Here are made-up nodes, facts about them, and rows of numbers that follow some of those facts. Name the node behind each unnamed row.

How the nodes are related:
Σ: refers to; χ: points at; κ: uses
begris Σ drasopen; boruk Σ klezo; brefodran Σ kolo; brikeza Σ stozes; brodom Σ tuski; broflos Σ voklem
devako Σ gidras; drage Σ fluserem; drasopen Σ rumok; dreskul Σ ravim; drestilus Σ kodra; dristadra Σ mulor
drogrok Σ mifluk; duven Σ broflos; flugre Σ duven; fluserem Σ sobren; fotim Σ seku; gedrol Σ vepa
gidras Σ ratrum; givo Σ brodom; gredres Σ drogrok; gremuk Σ plisimil; groklur Σ ridrem; kebror Σ braklal
kilik Σ magum; klafli Σ lozin; klezo Σ kebror; kogi Σ gedrol; kolo Σ gratrun; letris Σ begris
lozin Σ rozan; magum Σ devu; mazum Σ miklati; mikis Σ luti; mulor Σ dreskul; mutror Σ supa
nemek Σ skagram; nenan Σ brikeza; nepi Σ bruplun; palon Σ bastel; plidra Σ veste; plisimil Σ radafu
pozi Σ raflibur; putros Σ galo; radafu Σ sufu; ridrem Σ vosi; rumok Σ pludros; sapi Σ zogrito
seku Σ drestilus; selan Σ buflik; sisol Σ drokim; skazik Σ pafon; skegi Σ klazil; sobren Σ trupuran
sotido Σ zibradom; steregrus Σ zikluvak; stozes Σ boruk; supa Σ kilik; tiror Σ brefodran; tromuk Σ padir
trupuran Σ bruskol; turil Σ zoples; vepus Σ mazum; veste Σ putros; zaplel Σ tiror; zenoskim Σ flugre
zibradom Σ kamor; zigiska Σ fotim; zikluvak Σ riklos; zodoso Σ drage; zoples Σ palon; bastel χ gremuk
biklus χ stozes; brodom χ fotim; broflos χ dridem; bruplun χ drokim; buflik χ putros; devu χ fede
drage χ mutror; drestilus χ selan; dridem χ zigiska; dristadra χ duven; drogrok χ kilik; drokim χ radafu
duven χ klafli; fotim χ steregrus; galo χ mikis; gedrol χ zenoskim; givo χ drestilus; gratrun χ ragor
gredres χ plisimil; kamor χ gratrun; kebror χ tuski; kilik χ pafon; klazil χ mulor; kodra χ lozin
kogi χ zodoso; kolo χ padir; ladril χ brefodran; mifluk χ zogrito; mulor χ zoples; plidra χ devu
plisimil χ mazum; pozi χ kodra; radafu χ rozan; raflibur χ letris; rumok χ gredres; seku χ klazil
selan χ plidra; sisol χ stiflabrom; skagram χ broflos; steregrus χ ratrum; tegran χ biklus; tepan χ mifluk
trupuran χ vepa; turil χ buflik; vosi χ tepan; zibradom χ sisol; zigiska χ seku; zogrito χ braklal
zoples χ zilon; bastel κ niska; biklus κ skazik; braklal κ fedrinum; braklal κ mutror; bretrun κ fedrinum
bretrun κ riklos; broflos κ riklos; bruplun κ triven; bruskol κ tepago; bruskol κ bastel; buflik κ riklos
dridem κ maskufol; fede κ skagram; fede κ bretrun; givo κ riklos; gratrun κ tuski; gratrun κ bretrun
grogrek κ fedrinum; groklur κ zodoso; kodra κ sobren; ladril κ nenan; luti κ pafon; luti κ nenan
luti κ mutror; maskufol κ mutror; mulor κ brikeza; nemek κ tuski; nepi κ groklur; niska κ tepago
ragor κ tuski; rigu κ broflos; selan κ kolo; sisol κ grogrek; skagram κ ragor; skazik κ riklos
stiflabrom κ tepago; sufu κ mutror; tegran κ brikeza; tegran κ ragor; tepago κ nemek; triven κ tromuk
tromuk κ broflos; trupuran κ klafli; turil κ fedrinum; zilon κ zenoskim; zilon κ kamor; zilon κ pafon
zodoso κ sobren

Some nodes and their rows:
[ 16 -33 -42 -26 -18 -17 -34  -7 -20   9  52 -12  17   8   0  23  18  12
  11  12  21  20  27  13 -13 -47  -7 -36 -18 -11 -61  34  -9 -16 -11   4
  -1]: sobren
[-29 -24  -3 -12 -19 -15 -13  13   2   1 -15 -10   1  -3   3   3 -17 -16
  15   1  14  31  11   2  -4 -29 -12 -28 -18   7 -16  11  -7 -13 -16   3
  39]: galo
[-28 -25  -4 -13 -18 -15 -13  13   2   1 -14 -12   2  -2   3   3 -16 -16
  15  -1  15  30  12   2  -4 -27 -12 -28 -18   6 -19  12  -7 -13 -16   3
  37]: rozan
[-28 -25  -3 -13 -18 -15 -13  13   2   1 -13 -11   2  -2   3   3 -16 -16
  15  -1  15  30  13   2  -4 -27 -12 -28 -18   7 -19  12  -7 -13 -16   3
  38]: ratrum
[ 12 -30 -13 -24  -8 -14 -13  -7  -9   1 -12  12 -15   4  41  -5 -18  27
  -9   6  -1  48 -14  11 -15 -10 -23 -18 -23  19  -3  -2  -9  -6 -12 -15
  51]: broflos
[ 16 -20  -9 -17  -8 -14 -13   7 -23  15  39  17 -14   5  41   2   9  21
 -10  -7  -6  43 -15   1 -16  -9 -20 -21 -23   5   0  -1  -4  -7 -11 -15
   5]: givo
[-18  -2 -12 -10 -21  -5 -15  12 -10   4 -15   5   2  -8  17   7 -14 -17
  13   6  -1  35  -1  -4  -6 -26  -9 -30 -21  -5 -12  10   0 -17 -11  -2
  15]: seku
[-11  -8 -19  -2 -23 -24 -29  16 -28  17 -13   2  29   6  14  -2 -14 -14
  13  -5  19  34  23  -7  -3 -15 -27 -21 -17 -10  15  20   4 -12 -16  -9
  18]: fedrinum
[ -2 -20 -32  -2 -13 -26 -35  19 -31  23  -9  21  21   7  18  -3 -20  -3
   9  -4  25  42  26  -6  -2 -18 -42 -17 -22 -13  32  26   5  -6 -15 -15
  24]: grogrek
[-28 -29 -41  -4   4  -9 -14  18  -8   4  -2 -20 -13  -5  12  37  -7 -17
  12   7   9  32  22  10  -1 -18 -37 -38 -24  32   1   6  -6  -6  -3   2
  60]: luti
[  5  16 -38 -15 -21   2 -18   5 -22  11  -1  19   6  -8  26  11   3 -15
   7   2 -12  32   2  -6  -7 -19 -10 -31 -20 -14 -15  12  11 -20  -4  -6
   1]: vepus
[ 18 -33 -14 -27   5   5 -35  18 -31  -2  53 -12  -3   8  -1  29  18  11
  -8  13  23  27  27  17 -15 -37 -31 -16 -19  -9  -1  24  -9  -7 -19   6
   0]: bruskol
[-28 -25  -5 -13 -18 -14 -13  13   2   1 -13 -12   1  -3   3   4 -16 -16
  15  -1  15  30  13   3  -4 -27 -13 -28 -18   6 -20  12  -7 -13 -15   3
  38]: kamor
[ -5 -21 -43  -7   2  -2 -15  14 -19   8  10 -10 -12  -8  21  31  -2 -13
   6   5   5  33  15   5  -5 -22 -32 -33 -24  20  -1   9   0  -7  -1  -4
  38]: dridem
[-15 -10   1 -12   3  -9 -12  17  10   0 -15 -18   3   5   1   0 -17   0
  12   1  23  34   8  -4  -6 -45 -19 -37 -18 -28  -8  15   2 -14 -10   2
  26]: tuski
[-14   2  -7  -8 -16 -14 -16  16 -16   1  -7  12  -1 -11  20   5 -18 -22
  14  -1  -7  35   3  -4  -6 -41  -6 -23 -19 -13 -49  -1   3 -18  -3  -1
  36]: magum
[-10  -9 -17 -14 -20  -7 -15   9 -10   5  -9   1   4  -5  12   7  -7 -15
  12   1   3  31   8  -3  -6 -23 -11 -29 -19  -5 -16  11   0 -17 -11  -1
  14]: zikluvak

Name these rows:
No name comes twice in this set of rows, the named rows included.
[-29 -19   0  -7 -13 -20 -14  18  -4  -2 -11  -4  -3  -8   7   2 -22 -22
  16  -3   7  33   9   1  -4 -45  -6 -21 -18  -4 -53  -1  -5 -15  -9   3
  56] : devu
[-28 -25  -8 -14 -16 -13 -13  13   2   2 -12 -15   0  -3   4   8 -13 -17
  15  -1  12  29  15   3  -3 -25 -13 -31 -19  13 -20  10  -7 -13 -14   3
  44] : pafon
[-32 -28 -44  -3   4 -11 -15  19 -10   4  -7 -21 -13  -4  17  38  -8 -19
  13   9   4  32  23   6  -1 -15 -38 -40 -24  33   8   5  -7  -6  -3   2
  61] : sufu
[ 18 -33 -52 -26 -13 -17 -30 -14 -29  23  53 -21  -9   4  -1  22   9  13
  15  -3  26  20  26  -6 -14 -22  -4 -37  14 -28 -32   5  -9 -21  -9  -2
   0] : drage
[ 18 -33 -58 -16 -20 -25 -30 -14 -31  27  53  -7 -15  -2   1  35  12  13
  14   4  26  20  16  17 -13 -50  -6 -44 -23  -7 -51  28  -7 -13   6 -15
  -2] : zodoso
[ 11  -2 -47  -3  -8 -10 -25  11 -30  18  11  35  -5  -4  26   8  -5  -5
   1   4  12  39  18  -4  -5 -24 -33 -22 -23 -18  15  18  11  -8  -2 -13
   3] : sisol
[  0  25 -40 -27 -25 -19 -12  -8  10  27  51  26 -10 -32  26  -5  19 -21
  16  -8 -15  46  26  -5   7  -9 -44 -20 -19   8 -25  38  18  -7   9   6
  38] : nenan
[ -3 -22 -38  -8   0  -3 -15  12 -19   7   8   0 -12  -9  18  23  -5 -10
   6   5   8  34  15   7  -5 -25 -30 -29 -23  11   0  11   0  -7  -3  -5
  29] : ladril
[ 11  -2 -46  -8  -5   2 -18   8 -27  13  17  31 -11 -11  29  16   0  -7
  -1   7   2  37   7  -1  -7 -26 -26 -26 -23 -12   2  13  10  -9   1 -11
   3] : selan
[-23 -31 -23  -9  -1  -2 -16   7  -9   1 -11   7 -12 -14   4   1 -22   1
  12  10  21  38  23  15   0 -31 -28 -20 -21  -2  -5  12  -7  -6  -7  -4
  50] : bruplun
[  4 -13 -24  -7   4   2 -12  13  -7   5   4   5 -12  -1  10   6 -13  11
   3   8  21  34  14   5  -3 -44 -33 -32 -23 -25  -3  18   8  -7   5 -10
  14] : tegran

The same nodes again, as new rows of numbers:
Some nodes and their rows:
[  7   6  18  15   4   0  17  10  11   4   3  11  -3   9  10  -8 -10 -10
  -8   4 -15   9  -8   1  22 -12   3   2 -15 -11  -4  14]: trupuran
[ 25  -4  28  24 -18   3  32   8  29 -26  14   2   0   7  -5   8  12 -29
  -6   4 -13  15 -29   8  17  -6   5  10 -30 -21  13  40]: selan
[  1 -18  -5  -3 -30  22 -13  -7  11 -13  -2  11 -13   4   6   9  -2 -11
  12 -23 -18  12 -23   6  -7 -17 -16   9 -10 -10  -4  18]: zenoskim
[  7   1   8  14  -4   4  16   7  11   1   0  13  -6  10   7  -5  -8  -3
  -2  -1 -14  10  -4   9  20  -7   4   8 -13  -5  -1  10]: drage
[  8  -8   0  11   4  -2  11   4  11  -2  -8  13  -2  -3   8   8  -8  -3
   3  -1  -9  -3  -7   3  14 -12   2   1  -9  -7   2  11]: putros
[ 13 -12   3  12 -14  20  -6   3   1 -28  -2  18  15   0  -5  10  12 -13
  23 -21 -22  20 -13 -13  -4  -1 -14   3  -5  -6  25  35]: kogi
[  5  -8  -6  26   2   5  -6  -4   5  -1  -1  17   5 -11  -8   3  -7  -6
   6 -25 -11  12  -2  -1   8   5 -14  -6  -3  -5  28  27]: kolo
[ 23 -17  19  17  -7  -1  19   9  26  -5  15  -1   3   1   1   5   2 -12
   2  19 -24  -9 -15  14  11   0  17  13  -4 -17   7  24]: mazum
[ 18 -14  -3  13  14  -7  22   0  23 -30 -30  10  11  -8 -10  39  -5 -21
 -18  -8  13   2  -5  -5  16  -9 -14  -9 -30  -5  13  39]: dristadra
[  3 -32  10   1   6  25  -9  18  -9 -23   1  15  29   5  -1  28   2   7
  40   6 -12  -6  10   2   0   7  15   5  26  -5  37  27]: plisimil
[  5  -2   7   2  -9   7  -3   2   3  -6  15   4  10   5  -2   2 -20  14
  14   0 -11  -7   6   7   1  15  15   2  19   6  27  34]: zikluvak
[-13  16  -6   7 -17  15   5  -8  12   3 -17  20  -1   1 -15   4  15   2
   8 -16 -19  -6 -17   1  32  16   7  30 -11  -2  -6  17]: sobren
[  1   6  35  20  20   2   7   0  17   9  21  20   2  14  21 -29  -4 -14
 -12   8 -10   3 -10 -12  35  11   8   2   3   0   3 -35]: bruskol
[ 19  -4  -2  28 -16  12  -5  22  10 -16  -8  11   9 -17   5  -3 -13   9
  -9 -12 -19  -5   7  -7  13  -1  -7  -6 -12  -1  -2  17]: triven
[ 14  -1   6  17  -2  13   6 -16  18  -1  10  17   7   3  -3  -9   3   4
  -3  -2  -5   6 -13 -15  22  21   4   2   6  15  19 -23]: tepago
[ 24  -2   6  30 -16  13  -5  20  12 -22  -6   9   6 -20  14 -12 -12  12
  -8  -1 -18  -5   8 -10  16   2  -9 -11 -15  -1  -9  19]: rigu
[ 24  -1  35  54 -16   9  13  24  24 -18  17   5   2 -34  10 -30   1 -14
 -25   9 -18  -2  -1  -1  23  26  -2   0 -21 -22   2  10]: buflik

Rows to name:
No name comes twice in this set of rows, the named rows included.
[  0  -6  -3 -14  -8   5  22  -4 -19  10 -13  18   3  -1 -16   1 -32  12
  -2  -5  12  16  32   5  16  19  16   7   4  16   0 -12] : brikeza
[ 42  -6 -20  18 -23  -3  -8   7  26 -34  -4  -2  14 -30   0  15 -13  27
 -13  -6 -19 -24   5  -7   0   1  -6 -15  -3   9   0  47] : tromuk
[ 11  -7   0  15  20 -27 -14  -2  18   5  14  -4   6 -23   2   6 -24   5
  -2  -4 -13 -37  12  11   5  23   6 -11  23  -4  30  23] : padir
[-11 -14  11  -4  13 -21 -21   1  15  -1   9  11 -18 -13  44  -9 -17 -22
  -4  20  -3 -29  -6  14   5   3 -12 -23  -5 -30  -8   0] : luti
[-12  12  22  11   9  12  -1   5   8 -12  -8  19  12  -3  -3  -4  15 -18
   6   4 -14 -23  -6   3  38  24   9  22  -1 -16   1   5] : kodra
[ 30  -3   7  -2  -9  -3   6 -14   2  -2   4  18   9 -24  -9  -4  -8   5
   1  -2  -6   7   8 -12  11  29   5  -6   7   2   9 -22] : ragor
[ 40   3   2  19 -28  15  11  21  14 -29 -19  13   2 -12  20  -3  -4  14
 -11  11 -22   8 -10  -4  22 -18  -7  -9 -28  -3 -28  12] : givo
[ 12 -15  23  22   0  -6   9  12  25   7  22  -4   1  -9   6  -9  -6 -12
   3  14 -22 -17  -6  16  21  13  20  15   5 -18  13  13] : miklati
[ 32  -1   1  43 -34  22 -11  21  10 -13   0  16   4 -26  12 -16  -4  18
   2 -14 -33   3   1  -9  14   5  -8  -3 -12  -2  -3  11] : broflos

The same nodes again, as new rows of numbers:
Some rows with their names:
[-31  25   7   3 -23  15 -14   0   4 -12  -6 -12   8   7]: rigu
[ -2  20 -13  16   6   4  -3 -10  -5  -3   1   3  -9  -1]: ravim
[ -3   7  29 -41  27  25  -6  21   5 -20  12  13  17  10]: skazik
[-25  17   2  -8   9   6 -10   2  -7 -12  -3   3   4  -3]: biklus
[ -6 -16  35 -47  -2 -12 -23 -18  13  -4 -16   1 -20 -36]: zodoso
[ 19 -31 -27  34 -18  -4  25   4  39 -54  -4  43  13 -14]: rumok
[ 12 -10  -4 -21   1 -38   8 -28  -5   1   6   3  11  25]: mutror
[ -8  29  -5 -14   6 -36  -8 -10 -26 -16 -19  -2  36   0]: maskufol
[-17  -4  13 -17  -7  -6  -9   2   1  -4  -2   0   0 -11]: nepi
[13 -6 -2  2 -3 -2  5 -1  5  5  4  0 -3  2]: mazum
[-39  22   5  13 -39  11 -15  -5   4  -9 -11 -18   7   5]: triven
[-36 -22 -21 -10  25  -2  -1  37   0  -4  -7 -27   3  -1]: nemek
[-25 -15  15  34  -6  20 -25 -20 -48 -14   1   4   9  -6]: grogrek
[13 -6 -2  1 -2 -1  5 -1  5  5  3  0 -2  1]: gidras
[ 14  -5  15   9  -1 -16  12  14   5   9  -5   3  -2   6]: nenan
[ 22 -10  -7   3  -3  -4 -22  14  14  22  12   7   9   1]: zigiska
[14 -6 -2  1 -2 -3  5 -1  6  5  4  1 -3  2]: brodom

Rows to name:
No name comes twice in this set of rows, the named rows included.
[-24  17   4  -7   3  -8 -49   4   1   2   7  15  -5 -26] : kodra
[ 28  -6 -20  12  -1  -5 -67  32  23  45  24  18  24  -2] : drestilus
[ 50 -26  25 -43  24  20 -19 -59  24  10 -70 -27 -22 -20] : sobren
[  7  28   4  -3  27  24  -4   2  -2 -15  12  13  -2   9] : riklos
[ 18 -20  -9  12 -10  -3  15   3  20 -17   1  17   4  -4] : letris
[-10 -21   7 -20 -13  -6  -1  11   7  -1   2 -10  10  -3] : mulor
[-19  11  20  25   7 -14 -13  -3 -42 -13 -16   4  20   2] : braklal
[ -7 -37  22   8 -12  10 -11  -6 -28  -4   5   1  16  -2] : turil
[ -5  25  -6  21  12   6  13 -21  -4   3  17 -16   1 -13] : voklem
[ 12 -18  17 -33  14  22 -16 -34  10   3 -61 -29   2  -7] : trupuran
[-13   9 -27  19  25   1  -4  10  -4  -8   0 -18 -13   1] : tuski
[-22  21  -3  -5   3  -9 -10  -3 -12 -11  -9  -1  12  -4] : dridem
[  2  -1   0  36   3  14 -12 -20 -30  -6   5   6  -3   0] : fedrinum

